Below are the code and all the weights of a small trained network. Each question names an input and a class and asks about switching units off, where a switched-off unit gives its printed mean instead of its output.

import numpy as np


def w(rows, s, z=0):
    codes = np.array(rows[::2]) - 128.0
    scale = np.full(codes.shape[1], s)
    scale[-1] = z or s
    return codes * scale


def f(y):
    return y / 2 * (1 + np.tanh(0.7978845608 * (y + 0.044715 * y**3)))


def log_softmax(a):
    a = a - a.max(-1, keepdims=True)
    return a - np.log(np.exp(a).sum(-1, keepdims=True))


def net(x, mask):
    res = np.array(x, float).reshape(1, 6) / 4 @ E
    y = f(res @ A[0][:, :-1].T + A[0][:, -1])
    res = res + np.where(mask, y, B[0][:, -1]) @ B[0][:, :-1]
    return log_softmax(res[-1] @ U[:, :-1].T + U[:, -1])


A, B = {}, {}
E = w([
[140,55,2,189,131,128,178],'x0',
[127,129,128,129,126,126,126],'x1',
[85,150,69,32,149,106,131],'x2',
[139,89,216,107,80,96,238],'x3',
[148,18,138,99,134,116,72],'x4',
[251,188,102,105,75,88,96],'x5',
],0.0091)
A[0] = w([
[112,134,108,126,154,179,8,68],'n1',
[149,24,148,106,127,131,56,208],'n2',
[112,131,212,80,132,100,71,118],'n3',
[128,106,41,128,122,148,171,150],'n4',
[113,189,103,168,159,201,48,101],'n5',
[98,116,73,4,141,76,151,70],'n6',
[94,179,195,128,124,154,71,123],'n7',
[45,93,153,174,148,160,100,140],'n8',
[177,111,171,205,66,199,85,29],'n9',
[94,104,89,152,96,117,149,23],'n10',
[144,102,65,167,127,139,153,34],'n11',
[63,101,177,162,194,214,130,46],'n12',
[114,112,155,108,69,61,194,19],'n13',
[95,192,178,87,148,151,80,87],'n14',
[211,153,121,141,79,104,79,43],'n15',
[191,144,128,143,115,77,88,122],'n16',
[131,148,81,148,169,140,64,54],'n17',
[111,239,128,200,146,172,198,253],'n18',
[176,88,194,254,178,139,133,92],'n19',
],0.0092,0.004)
B[0] = w([
[151,95,216,99,128,123,142,205],'n1',
[60,158,109,28,8,169,89,236],'n2',
[145,107,85,208,83,101,108,211],'n3',
[156,132,146,191,93,101,55,210],'n4',
[165,69,199,100,125,154,180,208],'n5',
[88,219,218,192,253,187,32,204],'n6',
[147,103,90,175,91,78,94,204],'n7',
[145,175,84,68,144,46,165,212],'n8',
[128,190,193,148,202,187,72,188],'n9',
[148,116,78,178,140,63,121,146],'n10',
[116,97,107,202,82,67,106,177],'n11',
[148,172,15,81,176,2,210,211],'n12',
[180,62,234,126,159,125,196,180],'n13',
[147,99,139,227,105,63,60,201],'n14',
[98,170,20,72,193,16,185,201],'n15',
[138,126,59,64,146,85,165,191],'n16',
[172,21,251,113,158,148,206,179],'n17',
[31,94,96,51,62,191,101,254],'n18',
[73,187,180,154,204,186,53,224],'n19',
],0.0082,0.0078)
U = w([
[150,172,77,76,204,50,187,86],'0',
[117,196,170,161,230,186,76,119],'1',
[151,70,112,247,73,88,100,85],'2',
[178,36,216,109,146,154,218,111],'3',
[78,118,111,53,46,189,103,100],'4',
[135,127,125,123,131,148,133,248],'5',
],0.012,0.015)

Each question gives the input, the list of numbers given to net, and the class t.
The units are the neurons (one row each of A and B). Each row of codes is followed by its name. A weight is (code - 128) times the scale printed after its matrix; where a second scale follows, it is the last column's (A, B and U).
mask holds one flag per neuron, in row order. A switched-off neuron (its flag False) gives its mean, the last column of its row in B, instead of its output. The means were averaged over made-up inputs and are rounded, as every weight is.
A unit's drop is (log p(t) with every unit on - log p(t) with that unit switched off) / (log p(t) with every unit on - log p(t) with every unit switched off).
The circuit of an input: a set's keep is (log p(t) with only the set's units on - log p(t) with every unit switched off) / (log p(t) with every unit on - log p(t) with every unit switched off). Starting from the 12 units with the biggest drops (on a tie, the unit counted first), units are removed one at a time, each time the one whose removal leaves the highest keep (on an exact tie, the one counted first), for as long as the keep stays at least 0.8.
units of the circuit, in order: the units of the circuit, biggest drop first
unit that matters most: the unit with the biggest drop
k most important neurons: the k neurons with the biggest drops, biggest first
drop when u is switched off: that unit's drop, to one decimal
input [-8,5,3,1,8,-2], class 2: units of the circuit, in order => [n3]
input [-1,-1,-5,5,5,3], class 1: units of the circuit, in order => [n19 n9]
input [-6,-2,3,-4,-1,1], class 2: units of the circuit, in order => [n14 n7]
input [-7,-4,1,-3,-5,3], class 2: units of the circuit, in order => [n14 n7]
input [5,2,-3,-7,-5,2], class 3: units of the circuit, in order => [n17 n5]
input [-8,-1,7,7,-2,-3], class 2: 4 most important neurons => [n3 n14 n7 n19]
input [-5,4,5,-7,-7,2], class 3: units of the circuit, in order => [n5 n17]
input [-3,6,-2,-8,8,-7], class 3: 3 most important neurons => [n1 n17 n5]
input [-4,2,0,2,5,-2], class 4: 2 most important neurons => [n2 n4]
input [-8,3,2,-1,1,8], class 0: 2 most important neurons => [n15 n16]
input [-8,6,2,-6,8,-2], class 2: 4 most important neurons => [n14 n3 n7 n18]
input [-6,3,-1,6,6,8], class 0: 3 most important neurons => [n15 n16 n18]
input [5,-5,2,3,-4,-7], class 0: 3 most important neurons => [n12 n8 n2]
input [8,6,3,6,-8,-2], class 2: unit that matters most => n4
input [8,4,-2,8,0,-7], class 2: 2 most important neurons => [n4 n11]
input [-8,-6,6,7,2,7], class 2: units of the circuit, in order => [n3 n14]
input [-4,-4,5,5,8,0], class 4: 3 most important neurons => [n2 n19 n9]
input [2,-3,6,-8,-8,-5], class 3: 4 most important neurons => [n17 n5 n2 n1]
input [-5,2,-2,3,4,-5], class 0: 4 most important neurons => [n12 n8 n18 n4]
input [2,-1,-5,-4,-6,-4], class 4: unit that matters most => n18
input [8,-3,-8,-8,-2,5], class 1: 2 most important neurons => [n9 n19]
input [-7,0,-3,7,8,3], class 4: drop when n4 is switched off => 0.1
input [-6,-5,-1,-3,-3,-7], class 0: drop when n6 is switched off => 0.0
